Below are the code and all the weights of a small trained network. Each question names an input and a class and asks about switching units off, where a switched-off unit gives its printed mean instead of its output.

import numpy as np


def w(rows, s, z=0):
    codes = np.array(rows[::2]) - 128.0
    scale = np.full(codes.shape[1], s)
    scale[-1] = z or s
    return codes * scale


def f(y):
    return np.maximum(y, 0)


def log_softmax(a):
    a = a - a.max(-1, keepdims=True)
    return a - np.log(np.exp(a).sum(-1, keepdims=True))


def net(x, mask):
    res = np.array(x, float).reshape(1, 4) / 4 @ E
    y = f(res @ A[0][:, :-1].T + A[0][:, -1])
    res = res + np.where(mask, y, B[0][:, -1]) @ B[0][:, :-1]
    return log_softmax(res[-1] @ U[:, :-1].T + U[:, -1])


A, B = {}, {}
E = w([
[44,210,165,172,124,201,163,178,66,152],'x0',
[138,168,2,187,216,109,214,152,179,171],'x1',
[53,18,66,98,62,93,73,19,140,211],'x2',
[181,195,159,222,153,73,98,74,192,191],'x3',
],0.0085)
A[0] = w([
[192,93,89,136,152,59,109,67,201,120,113],'n1',
[200,175,127,140,193,124,180,206,135,70,114],'n2',
[74,121,87,113,129,116,137,131,130,150,69],'n3',
[30,117,141,91,70,163,116,110,88,136,194],'n4',
[147,111,103,125,152,52,134,95,194,128,58],'n5',
[105,31,96,80,74,105,86,95,119,98,176],'n6',
[173,206,136,181,235,142,200,229,150,65,229],'n7',
[112,174,157,173,146,114,106,125,137,124,99],'n8',
[132,161,237,95,96,178,112,209,64,59,150],'n9',
[46,94,35,119,133,147,190,123,107,167,131],'n10',
[45,110,64,110,121,173,197,168,113,144,187],'n11',
[161,82,145,123,96,35,25,2,198,177,254],'n12',
[133,103,38,102,155,51,131,76,201,139,146],'n13',
[133,210,135,210,183,124,147,105,175,142,147],'n14',
[174,115,136,12,122,160,130,180,117,50,151],'n15',
[112,144,230,135,60,155,57,84,103,116,121],'n16',
[97,85,167,63,81,170,91,129,58,121,92],'n17',
[150,78,36,121,155,83,110,99,220,165,153],'n18',
[121,185,71,229,208,128,165,138,143,197,254],'n19',
[175,222,165,242,159,130,129,154,149,136,154],'n20',
[153,104,199,112,114,91,71,63,136,112,85],'n21',
],0.0082,0.0032)
B[0] = w([
[193,111,90,150,116,89,163,114,162,112,194],'n1',
[190,111,120,64,225,146,143,135,123,117,199],'n2',
[108,144,110,134,133,149,130,89,98,141,156],'n3',
[69,118,143,134,81,156,106,150,105,129,196],'n4',
[161,135,74,146,130,105,135,117,158,109,169],'n5',
[96,74,102,121,60,123,92,126,135,146,215],'n6',
[208,169,106,44,229,114,97,210,150,134,241],'n7',
[122,151,154,144,140,117,150,128,126,141,154],'n8',
[131,121,194,143,135,131,144,183,144,72,213],'n9',
[95,139,73,135,143,189,111,104,79,144,200],'n10',
[102,139,100,139,154,191,101,133,77,131,201],'n11',
[152,74,133,129,94,51,155,2,142,161,251],'n12',
[155,132,46,174,109,128,148,113,124,99,205],'n13',
[145,171,141,129,133,85,135,140,189,180,191],'n14',
[146,65,170,120,149,142,147,118,84,64,187],'n15',
[84,143,214,128,108,116,145,123,162,120,195],'n16',
[94,91,149,110,68,118,99,152,139,113,190],'n17',
[168,132,45,171,107,125,151,99,122,91,209],'n18',
[130,201,113,157,161,99,211,143,176,157,223],'n19',
[151,200,148,112,187,107,106,162,164,181,208],'n20',
[126,119,160,109,116,72,156,91,142,126,180],'n21',
],0.01,0.015)
U = w([
[152,190,243,165,150,87,154,56,174,226,108],'0',
[190,251,94,91,231,121,134,227,196,227,1],'1',
[203,106,168,52,231,176,142,192,87,1,207],'2',
[65,68,64,103,81,231,21,143,31,148,157],'3',
[84,50,184,61,59,94,86,72,138,159,56],'4',
[52,135,229,156,64,176,110,236,128,57,154],'5',
[212,91,20,197,93,86,176,57,162,122,136],'6',
[38,190,48,186,153,235,146,102,46,212,207],'7',
],0.0064,0.0019)

Each question gives the input, the list of numbers given to net, and the class t.
The units are the neurons (one row each of A and B). Each row of codes is followed by its name. A weight is (code - 128) times the scale printed after its matrix; where a second scale follows, it is the last column's (A, B and U).
mask holds one flag per neuron, in row order. A switched-off neuron (its flag False) gives its mean, the last column of its row in B, instead of its output. The means were averaged over made-up inputs and are rounded, as every weight is.
A unit's drop is (log p(t) with every unit on - log p(t) with that unit switched off) / (log p(t) with every unit on - log p(t) with every unit switched off).
The circuit of an input: a set's keep is (log p(t) with only the set's units on - log p(t) with every unit switched off) / (log p(t) with every unit on - log p(t) with every unit switched off). Starting from the 12 units with the biggest drops (on a tie, the unit counted first), units are removed one at a time, each time the one whose removal leaves the highest keep (on an exact tie, the one counted first), for as long as the keep stays at least 0.8.
circuit, biggest first: the units of the circuit, biggest drop first
unit that matters most: the unit with the biggest drop
top k neurons: the k neurons with the biggest drops, biggest first
drop of u: that unit's drop, to one decimal
input [7,-3,-4,-1], class 2: circuit, biggest first -> [n9]
input [6,-5,-4,2], class 2: top 4 neurons -> [n9 n19 n7 n6]
input [-7,8,-8,-8], class 2: top 2 neurons -> [n15 n2]
input [-3,-5,6,3], class 4: top 2 neurons -> [n16 n19]
input [7,-7,-6,-5], class 5: top 2 neurons -> [n17 n16]
input [2,-3,2,-6], class 5: top 2 neurons -> [n9 n12]
input [8,-7,6,-6], class 5: top 2 neurons -> [n16 n9]
input [-3,-4,0,-5], class 4: top 2 neurons -> [n6 n19]
input [-2,6,2,-6], class 7: top 3 neurons -> [n12 n10 n11]
input [8,-3,6,5], class 4: drop of n4 -> 0.3
input [-5,-6,6,0], class 4: drop of n16 -> 0.1
input [6,-8,-5,-8], class 5: drop of n14 -> 0.0
input [-5,-8,-5,-5], class 5: drop of n7 -> 0.1
input [8,-1,3,-2], class 3: unit that matters most -> n19
